Each row has a class, written after it.
[  6   4 -12 -19  13 -17  13  10   0  -8  11   4 -36   5  20   5  -7 -53
  24 -12   9  17 -14  30   9  14 -52  10  -2 -13 -12   7  12 -19  -1 -33
  -9 -43  -4 -36  -7 -17   3 -20 -12  20   2  -6 -11  -9  14   9 -10  -5
 -16  -3   5   1  -5  17  -2  20 -40] : H
[ -1  69  -6  -1   9 -10   7   0   7   9  -2  -7 -32 -10  56   4 -15 -11
  27  10  15   0 -30  16  -7  -2 -56 -10  21 -24  -9 -14   6  -1  14 -60
   1 -18  -3 -27  15 -22   5 -15  14  15  -2   9  -6   6   4   2  14   8
 -20 -23   4   3  -4   9  13  15 -37] : U
[ -1  -3 -11   3   9   5  29   2 -20 -14   7   4 -25 -10   6  -5   1   0
  -5  -1   9   2 -20   7   6  -3   5 -12 -13  -5 -13  11 -13  -2  -2 -25
 -18 -19   8  21 -36  -8  -9   7  -3   3  -2   3  -5  -5  -7   2   1   3
   8   0   4  -6 -43  -4  -4   1  -1] : U
[ -6  25  -4   3  -2 -18  20   2   2  -4  21  -4 -17  -4   2   6 -35 -23
   7  -7   7 -22   4  36  -3   0 -34  19  -3  -9  -8  11   4 -15 -12   4
  -6  -2  -1  -1 -29 -19   4 -25   2  -5 -48  13   1  27   4  17  13 -12
  20  -6  -1   1   7 -10   3 -12 -24] : H
[ -7  21  -5   9  11  -5  10  -9   6 -10  -1  -3 -17  -6   2   0   5 -12
  26  17  26   6 -24  33   9 -20 -20   7 -14 -20   8 -10  -5   8   2  -5
   6   1  -2   0 -17 -12   0  -5   8   9  -2  27  -1   6  -7   5   6  12
  11 -18  -3  -9 -10  20   9   9 -37] : U
[  5   6   1  -6   0  -3  23   3   3  -2   2  -3 -18  16  19   9   6 -32
 -11 -12   9   1  -8  25   2   1 -49  -4  15 -11 -19   4  27 -21   4 -26
 -23 -21   0 -15 -44  20  -7 -26   5   5  10  -5  -9  -8  -1   7  -1  -1
  -9 -20   6   0 -11  -9   6  12 -14] : U
[  0  42  13 -15  -4  11   6   4  -6   7   9   2  -9  -4   3  -2 -24  -6
 -14  -4  -2 -11   9  22   6   7 -30  23  22   9 -19   7  13 -17 -11  11
   2  10   0  25   2   6   4  -1   2  -3  16   9  -6  -2   2   5  -5  -6
   3   1  -2  12 -19  -4   2  -7  27] : H
[ -4  20 -14  -7   4  -4  22   5   1  11   6 -14 -26  -1  29  -5 -13 -22
  30   1  -3   8  -7   9   3 -11 -30  15  16 -12  -7  -4   5  -3   8 -34
 -10  -9  15 -31  -9 -25   0  -8   2   6  -6   5  -8  -8   9  -3   7  -7
 -11  -9  21  -5 -12   1  -8  -7  -5] : U
[  5 -24  -1  -1   9 -10  22  -4  -5   6  19  -5 -35 -10  13 -13 -20 -33
  17 -10   5  23 -22  12 -11  -1 -32  21  15 -20 -24   3   5 -11   8 -32
 -36 -19   0 -24 -44 -27   2   4   9   5  -2  -5 -13  -5 -11  -2   0   6
 -12 -20   1  -4 -19   8  -3   2  -3] : U
[ 20  18   3 -17  -3   1  25   0   5 -17   4   3 -27  15 -10 -14   0 -19
 -25  -6  24   9 -38  62  13  -8 -33  -8  -4  -9  -1  15 -14 -19   1  26
 -12   1   3  -7 -21  11  -1 -20   8  -8  13  23 -13   2  -1  13  -1   6
   1   2   5  -3 -11  -4   2  -7 -26] : H
[ -1  37  -9 -14  15 -16  -7 -10  -3  10   1  -6 -47 -24  31   6 -16 -27
  51  12  -8  11 -27 -14   6   6 -19  11   4  12   6 -19  20  12  -2   0
 -13 -10  -4 -25  36 -31   1  -4   1  19   1  11   1 -14   6 -10  18 -27
 -28  -2   7  -6  -7   8 -12  -3 -25] : U
[  1  35 -11  -2  25 -15 -25  -3  11  -5  -6  -6 -16   2   7  15 -26 -22
  25  11  12   0 -28   2 -13   3 -14  -3   1   0   6 -25  -7  -1 -72 -13
  -6 -26   4   3   0  -3  -1  -9   3   6   2  10   2   1   0  -3   7  -4
 -12  -7  -1  -8 -16   7   1  -4 -27] : U
[ 13   3  -4  -6  11  -9  13  -4   4   2   4  -4 -16 -21  12   1  -9  -7
  13   2  19  -3  -8  12  -1  12 -31  12   4 -10  -9  -3  11  -9  -2  -8
 -12  -6   6   6 -12  -3   3   2   2  -4  -2  12   3  -1   4   5  -8  -2
  -9 -11 -14 -21 -24  -2 -10   8   4] : U
[  4  20   1   3  -3  -6   7 -22   7   8 -13  -2 -13 -11  21  -6   6 -15
   3  15  31  14  -2  24  13   2 -40  -4   8 -20 -10  -1  21  -2  -2 -28
 -22 -36  -8  -7  20   4   3  -7   7   5  -2 -10  -7 -14  -6  -9  -3 -14
 -43 -18  -5 -12 -20   0  -3  11  -5] : U
[  0 -57   7  -3   7  -3  30   0   6  -1  15  -3   1  -8   7  -8 -17 -21
  52   2  31  -4 -23  28   4   2 -15  16  -9  -9   9  13   4   2   9  26
 -18  21   1 -23 -35 -26  11  -7   5   1  -6  -3   1  16  -3  -8   5  -8
  24 -24   7  -2 -13   3  -1 -13 -41] : H
[ 13  30  -6  22  11  -8  22   4   4   2  -4  -4 -13  -7  10   0  -4   0
 -20  -9   4  -3 -12  10  -5 -17 -10 -10  15 -12 -11  -8  -2   5  12 -30
 -13 -17   3 -12 -41 -21   4   5   4   6   1  -2  -5  -3   2   5  -5  10
  -5 -10  -3   6 -13  -3   0  12  -5] : U
[ 10  25   6 -46   0 -10 -21 -12   3   3  37   8 -23   9   7  22 -41 -46
 -33  -3  13  17  -7  78   0   6 -40  55 -15   5   0   5   8 -19 -15  38
 -19   7  -3   5  26   7  -3 -22   6  19  16  21 -16  20 -15  -4  -6 -23
 -19  19   8 -21 -41  -4  -6 -19   1] : H
[ 13  11   5  -2  -5   2  10  17  -2  -3  21   0 -18  18  -3  -2  -1   0
 -24  -5  11  -7   3  15   9   9 -17  -1   5  20  -9   8   6 -13 -17   6
  -6  -3  -8   8  -3  15  -1 -16  -2  -1  13  12  -4  -4  19   2  -4 -10
   4  16  -6   1  13  -7  -3   0   1] : H
[  9  11  -4 -11 -14 -10 -15  -8 -20   0  21   0   2   9   7  -5   0 -13
 -37 -28 -11  -4  18  57  18  11 -25  41  -6   6  -9  -8  -9 -22 -19 -22
   0  -8 -14   0 -13  36  -1  -2  -8   5  22   8  -1  19   3  20 -10 -12
   1 -30 -12 -16 -22  -6  10  -6  56] : H
[ 11 -41   7 -17 -13  -6  20   3  -1   6  10   4  -4   4  33 -15  -6 -40
   6  -9  17  17  16  58   1   8 -66  39   0  -2 -24  18  20 -24 -24  13
 -13  11  -2 -32  -8   4   5 -33  17 -22  17  -1 -12  -5   1   8  -5 -27
  -3  -6 -12  -2 -12   0   0  -7  24] : H
[  3   1  14  -3  13   2  -9  -7   6  -9   3   2  13  -1  -7 -15 -11 -19
 -61 -19  29  15   2  43   7   2 -42  12  -8 -29  -8  15 -19 -13  -3   2
   6   6  -1  24  -2  23  -1   7   5  -2   6   2  11  11 -16   9 -30  18
  -5 -27 -13 -17 -25   3   1 -13  21] : H
[  7  57  -9 -44  13   0   0  -9  -6  18  32  -8 -26   6  11   6 -40 -21
 -17 -11 -11  -8   4  21  14  -5 -46  28   9 -14  -9   5  -1 -22  -9   1
   5   0   1 -17  18 -20   3 -10   8  18  10   8   2 -13  20  11  16  -8
 -19   2   5  -7 -13  -1   0  -4   1] : H
[ -2  86 -11 -18 -19  -5  21   2 -12  -6  18   5 -26  35 -27   3   2   6
 -25  -6   2 -21 -24  54  25  -7 -16   2 -27  17  20  14  -6 -15 -17  61
   7  18   1  17  -8  13   8 -14   5  17  12  28  12  16  12  -9  33 -36
  10  28  -2  -4  32  -5   6 -23 -36] : H
[ 33   0  22 -15   2  -1 -42  13  12   3   6   3  12  18  -5  -8 -40 -21
 -56  -2   2   5  29  58  -5   9 -30  17  21  12 -30 -14  37 -25 -12   4
  -1  -4  -6  23  34  39  10   1   2   1  24   4  -7  15  -5   5 -24  -2
  -5  -8 -12   5 -25  -1   4  -5  45] : H
[  7 -16  -3  13   1 -10  34  32  11  -2   6  -6 -10 -16  27 -13  -2 -25
  44   8  34  -2 -28  -5  16  10 -19  -7   4 -12 -10   6  -5  -2   8 -13
  -8   4  -4  -8 -45  -4   1  -1 -15   3   1   3  -2  -4  -5  10  -4  -2
  11 -19  -3 -18 -18  -2   0   7 -15] : U
[  8  -7  -5 -20  -8  -6  11 -24   0 -14  14   5 -16  14 -13   4 -16 -17
  -5  -6  13   2 -24  53  13  -2 -35  18 -18   8  10   9 -10 -12  -5  25
 -15   8  -4  -8 -44  17  13 -20  -1   8  19  14   6  12  13  -9   1   5
  28  -6  20  -9  -9  47  -4 -11   3] : H
[  2  20 -15  -1 -10  -6  16  -9   9  12  -1  -4 -23  -5  16   7   3 -18
  31  11  19   3 -22  21  -2 -12 -20  13   0 -19  -1 -12   1  -3  13 -12
 -11 -29  -2 -41   2 -15   7 -11  -5   5 -11   1  86  -2   1  -3  16  -5
 -16  -7   5  -7  -5  -6   7  -3  -8] : U
[  8  49  -7   5   6  10  30  -1 -20   9  -7 -12 -27  -5  23  -4  -9  -7
  20   2   5 -22 -31 -43  10   2 -45 -21  14 -20 -18   5 -18   0   3 -19
  -4   1 -10  24 -43 -15  -1  19   6  30   7   6  -5   0  -4  -1   6  -1
   8 -21  -9  -6 -15   0   3  -4 -15] : U
[  4 -24  -5   2  -4   0   6 -17   9  -3  12  -2 -18  -2   5   9 -16 -22
  64  -7  26  -3 -19  18   5  -3 -20  22 -19  -4  19  -1 -10 -13  -5  15
  -2  29  -5  12 -51  17  10   8  -4  13  -1  -6  20  21 -14  17  14  -9
  50 -17  -4 -20  -5  -9   3  -9 -36] : H
[ 16  56  26 -28   3  -3   0  -4  -7   0  22  -1 -27  20   1  -7 -48 -26
 -45   7  10  12  -7  86   2  -6 -38  41  19   3  -8 -16  13 -12  -6  33
 -15  10  10 -43  38  -3   4 -22   4   4  41  18 -14  23   8   4 -29  10
 -34  -1  22  12 -44   1   6  -6  -9] : H
[  3   7  -3 -26  -3  -2  -8  -7   2  13  15   4 -26  -8  12   6 -18 -27
  16   1  -5  -7  -4  11  15   6 -35  48 -10   0   4  -4   4 -11 -14  -1
 -10  12  -2  -6  16   0  -1  -7  -3   4   5  -5  16   1   2  -1  13 -35
 -13  -9 -14 -22 -20   4  -3  13   3] : H
